Here is a tiny trained network, its code and every weight. The questions are about switching its units off for an input and a target symbol, where a switched-off unit gives its printed mean instead of its output.

import numpy as np


def w(rows, s, z=0):
    codes = np.array(rows[::2]) - 128.0
    scale = np.full(codes.shape[1], s)
    scale[-1] = z or s
    return codes * scale


def norm(h):
    return h / np.sqrt((h * h).mean(-1, keepdims=True) + 1e-5)


def f(y):
    return np.maximum(y, 0)


def softmax(a):
    e = np.exp(a - a.max(-1, keepdims=True))
    return e / e.sum(-1, keepdims=True)


def log_softmax(a):
    a = a - a.max(-1, keepdims=True)
    return a - np.log(np.exp(a).sum(-1, keepdims=True))


def net(x, mask):
    ids = ['Σαβεηθμξω'.index(c) for c in x.split()]
    T = len(ids)
    res = E[ids] + P[:T]
    u = 0
    for l in range(3):
        q, k, v = (norm(res) @ M[l].T for M in (Q, K, V))
        z = softmax(np.where(np.tri(T) > 0, q @ k.T / 2**0.5, -1e9)) @ v
        res = res + np.where(mask[u], z, O[l][:, -1]) @ O[l][:, :-1]
        u += 1
        y = f(norm(res) @ A[l][:, :-1].T + A[l][:, -1])
        res = res + np.where(mask[u : u + 16], y, B[l][:, -1]) @ B[l][:, :-1]
        u += 16
    return log_softmax(norm(res)[-1] @ U[:, :-1].T + U[:, -1])


Q, K, V, O, A, B = {}, {}, {}, {}, {}, {}
E = w([
[158,131,145,61,126,53],'Σ',
[26,124,213,50,135,119],'α',
[102,112,45,85,134,151],'β',
[187,85,98,136,155,188],'ε',
[124,57,63,156,130,125],'η',
[158,88,157,86,105,135],'θ',
[143,172,150,249,103,137],'μ',
[77,196,143,136,93,196],'ξ',
[237,110,75,160,107,132],'ω',
],0.014)
P = w([
[117,200,26,176,74,119],'0',
[139,93,184,192,110,168],'1',
[144,79,202,6,20,56],'2',
[96,182,43,126,133,82],'3',
[114,100,199,167,193,152],'4',
[144,77,210,1,23,59],'5',
[93,191,32,112,143,73],'6',
[109,114,221,152,232,129],'7',
],0.0064)
Q[0] = w([
[113,183,43,68,203,150],'L0H1',
[192,254,122,80,111,164],'L0H1',
],0.016)
K[0] = w([
[155,135,46,30,181,214],'L0H1',
[202,247,152,106,183,180],'L0H1',
],0.013)
V[0] = w([
[171,107,153,66,168,168],'L0H1',
[212,185,62,4,55,197],'L0H1',
],0.004)
O[0] = w([
[135,109,119,77,139,92,47],'L0H1',
[185,104,81,53,252,159,247],'L0H1',
],0.0032,0.0014)
A[0] = w([
[153,176,203,97,143,107,50],'L0N1',
[55,123,63,194,131,102,9],'L0N2',
[157,110,90,122,161,147,40],'L0N3',
[184,186,128,64,55,147,131],'L0N4',
[144,40,157,150,124,62,6],'L0N5',
[122,176,104,131,155,157,78],'L0N6',
[144,95,105,98,135,138,106],'L0N7',
[125,140,134,198,254,174,29],'L0N8',
[125,226,68,141,91,81,65],'L0N9',
[117,76,105,107,92,43,191],'L0N10',
[13,187,104,160,118,189,71],'L0N11',
[246,138,145,169,159,177,88],'L0N12',
[179,137,129,159,202,154,202],'L0N13',
[92,92,179,166,62,128,160],'L0N14',
[177,97,209,173,156,184,21],'L0N15',
[165,109,114,209,178,105,146],'L0N16',
],0.008,0.0016)
B[0] = w([
[190,178,79,157,120,130,168],'L0N1',
[86,72,121,142,140,45,182],'L0N2',
[123,163,106,170,83,150,190],'L0N3',
[137,89,76,43,38,51,225],'L0N4',
[171,110,192,146,160,230,192],'L0N5',
[130,117,133,147,177,142,152],'L0N6',
[100,141,94,146,96,151,200],'L0N7',
[4,89,120,135,72,196,186],'L0N8',
[179,47,103,110,156,61,188],'L0N9',
[101,147,165,120,50,203,234],'L0N10',
[179,255,141,110,129,136,210],'L0N11',
[144,216,150,51,82,41,255],'L0N12',
[84,174,136,195,96,158,206],'L0N13',
[113,32,136,140,126,82,204],'L0N14',
[151,95,215,88,37,93,201],'L0N15',
[88,200,96,167,91,38,226],'L0N16',
],0.0098,0.0044)
Q[1] = w([
[118,94,18,163,165,133],'L1H1',
[176,132,186,217,198,4],'L1H1',
],0.012)
K[1] = w([
[193,136,23,164,39,139],'L1H1',
[223,189,228,254,75,75],'L1H1',
],0.01)
V[1] = w([
[1,112,149,61,234,127],'L1H1',
[149,166,221,96,139,46],'L1H1',
],0.0056)
O[1] = w([
[113,83,1,86,156,82,4],'L1H1',
[158,139,177,81,180,79,181],'L1H1',
],0.0055,0.0033)
A[1] = w([
[130,87,204,120,116,139,113],'L1N1',
[178,98,117,177,110,91,122],'L1N2',
[113,52,86,85,176,88,136],'L1N3',
[177,19,80,55,134,118,254],'L1N4',
[102,105,119,127,148,222,25],'L1N5',
[73,102,121,137,41,77,199],'L1N6',
[226,169,51,166,97,129,117],'L1N7',
[82,181,178,96,238,103,94],'L1N8',
[97,82,129,80,106,225,83],'L1N9',
[227,98,62,195,169,67,8],'L1N10',
[86,2,169,149,130,213,54],'L1N11',
[87,232,130,67,134,193,60],'L1N12',
[67,137,222,153,226,168,216],'L1N13',
[36,33,175,117,63,44,252],'L1N14',
[95,190,185,248,176,144,129],'L1N15',
[65,147,183,103,143,151,26],'L1N16',
],0.0078,0.00073)
B[1] = w([
[145,137,112,173,141,118,169],'L1N1',
[115,151,140,138,113,103,162],'L1N2',
[156,146,122,97,146,65,142],'L1N3',
[52,163,142,97,180,189,180],'L1N4',
[135,143,197,132,86,128,139],'L1N5',
[162,162,56,117,109,128,254],'L1N6',
[143,209,137,96,202,126,185],'L1N7',
[197,74,146,174,80,180,147],'L1N8',
[131,246,81,114,112,106,168],'L1N9',
[96,209,141,112,120,161,150],'L1N10',
[61,141,209,122,195,158,159],'L1N11',
[96,83,156,183,137,214,180],'L1N12',
[168,128,79,107,34,85,144],'L1N13',
[196,50,57,111,130,104,248],'L1N14',
[31,128,102,44,191,122,168],'L1N15',
[104,137,115,77,106,140,150],'L1N16',
],0.012,0.0075)
Q[2] = w([
[160,116,13,7,148,138],'L2H1',
[132,178,87,149,204,171],'L2H1',
],0.011)
K[2] = w([
[1,103,8,39,110,71],'L2H1',
[130,157,93,110,178,227],'L2H1',
],0.011)
V[2] = w([
[23,248,168,116,74,1],'L2H1',
[124,148,134,48,99,156],'L2H1',
],0.0059)
O[2] = w([
[173,42,105,167,134,117,254],'L2H1',
[222,137,122,215,254,194,216],'L2H1',
],0.0062,0.0043)
A[2] = w([
[106,144,77,255,132,74,5],'L2N1',
[154,168,59,217,199,133,105],'L2N2',
[144,184,231,122,214,144,68],'L2N3',
[75,98,100,157,254,71,26],'L2N4',
[4,126,153,141,58,75,90],'L2N5',
[161,198,111,81,134,61,125],'L2N6',
[14,67,133,91,138,93,84],'L2N7',
[171,132,168,26,155,22,141],'L2N8',
[7,167,116,44,43,92,20],'L2N9',
[60,63,79,81,112,150,165],'L2N10',
[105,85,216,101,145,98,23],'L2N11',
[227,77,187,102,157,131,122],'L2N12',
[133,144,189,199,37,103,105],'L2N13',
[92,134,221,69,57,174,133],'L2N14',
[69,82,192,165,48,67,71],'L2N15',
[189,146,203,46,44,123,74],'L2N16',
],0.0084,0.0021)
B[2] = w([
[85,21,181,117,102,135,176],'L2N1',
[116,43,157,140,157,53,178],'L2N2',
[170,52,73,199,97,103,157],'L2N3',
[226,29,143,118,240,95,149],'L2N4',
[86,252,161,98,167,151,169],'L2N5',
[108,132,210,131,101,193,254],'L2N6',
[138,221,168,114,191,167,146],'L2N7',
[15,115,153,106,70,158,223],'L2N8',
[199,65,172,201,163,190,204],'L2N9',
[134,237,128,141,88,111,189],'L2N10',
[109,94,194,155,174,117,134],'L2N11',
[77,171,98,170,149,52,177],'L2N12',
[85,173,76,43,148,167,184],'L2N13',
[193,77,204,71,82,105,189],'L2N14',
[148,151,72,76,179,188,161],'L2N15',
[113,102,94,215,238,105,245],'L2N16',
],0.012,0.0063)
U = w([
[96,69,207,132,154,94,184],'Σ',
[57,98,119,2,112,152,33],'α',
[227,140,28,98,101,211,83],'β',
[233,131,136,219,156,137,78],'ε',
[197,51,205,99,83,190,182],'η',
[185,131,96,63,234,127,170],'θ',
[134,68,56,137,61,92,220],'μ',
[67,102,92,225,126,191,7],'ξ',
[156,211,163,136,96,68,163],'ω',
],0.009,0.0021)

Each question gives the input, a string of symbols that net reads in full, and the target symbol t.
The units are the heads (2 rows each of Q, K, V and O) and the neurons (one row each of A and B). Each row of codes is followed by its name. A weight is (code - 128) times the scale printed after its matrix; where a second scale follows, it is the last column's (O, A, B and U).
mask holds one flag per unit, layer by layer, with each layer's heads first. A switched-off unit (its flag False) gives its mean, the last column of its rows in O or B, instead of its output. The means were averaged over made-up inputs and are rounded, as every weight is.
A unit's drop is (log p(t) with every unit on - log p(t) with that unit switched off) / (log p(t) with every unit on - log p(t) with every unit switched off).
The circuit of an input: a set's keep is (log p(t) with only the set's units on - log p(t) with every unit switched off) / (log p(t) with every unit on - log p(t) with every unit switched off). Starting from the 12 units with the biggest drops (on a tie, the unit counted first), units are removed one at a time, each time the one whose removal leaves the highest keep (on an exact tie, the one counted first), for as long as the keep stays at least 0.8.
circuit, biggest first: the units of the circuit, biggest drop first
unit that matters most: the unit with the biggest drop
k most important neurons: the k neurons with the biggest drops, biggest first
top k neurons in layer l: the k neurons of layer l with the biggest drops, biggest first
input Σ θ ε, target ε: circuit, biggest first	L2N16; L1N15
input ω β α ε ξ ω, target α: circuit, biggest first	L2N8; L1H1; L1N4
input ω η ξ η θ, target Σ: circuit, biggest first	L2N8; L0N15; L2N16
input μ β β Σ, target α: unit that matters most	L0N9
input ε α β α β ξ, target β: top 3 neurons in layer 0	L0N12; L0N4; L0N1
input θ ε ω θ θ, target Σ: circuit, biggest first	L0N15; L2N8; L2N16
input η ε η θ μ ω ω β, target ξ: 2 most important neurons	L0N10; L1N9
input θ ξ Σ, target Σ: 3 most important neurons	L0N8; L2N16; L0N13
input ε ξ ε, target ε: circuit, biggest first	L2N16; L1H1
input α β α ξ ω ξ β μ, target α: top 2 neurons in layer 0	L0N15; L0N14
input ω ξ Σ, target Σ: top 2 neurons in layer 1	L1N4; L1N8
input θ μ θ, target μ: 2 most important neurons	L0N4; L1N14
input μ ω ξ, target μ: 2 most important neurons	L0N4; L0N14
input ω η ω, target η: unit that matters most	L2N9
input μ μ Σ Σ ε, target β: top 4 neurons in layer 0	L0N15; L0N8; L0N12; L0N11
input θ ω ξ, target ξ: top 2 neurons in layer 0	L0N4; L0N11
input ω η Σ, target η: top 2 neurons in layer 2	L2N9; L2N14
input β μ α ε μ θ, target μ: 2 most important neurons	L1N15; L0N4
input Σ Σ ε α, target η: 4 most important neurons	L0N11; L1N12; L0N14; L1N14
input η θ ω μ ε ξ, target μ: unit that matters most	L0N14
input η η ξ μ α ω, target α: 2 most important neurons	L2N8; L1N4
input β α ξ β ω ξ Σ, target α: 2 most important neurons	L2N8; L0N9
input ξ ω θ, target θ: top 2 neurons in layer 1	L1N4; L1N11
input α Σ ε, target α: 3 most important neurons	L0N4; L2N8; L0N8
input ξ β β ω ω η μ ξ, target η: 2 most important neurons	L2N14; L0N11
input η ε ω, target η: top 2 neurons in layer 0	L0N2; L0N4
input β ξ η, target η: circuit, biggest first	L0N5
input β η η ε θ β α, target η: 3 most important neurons	L0N11; L1N12; L2N14
input θ μ ω, target μ: 2 most important neurons	L0N4; L2N16
input θ Σ Σ ξ, target ε: 3 most important neurons	L0N11; L2N3; L0N9
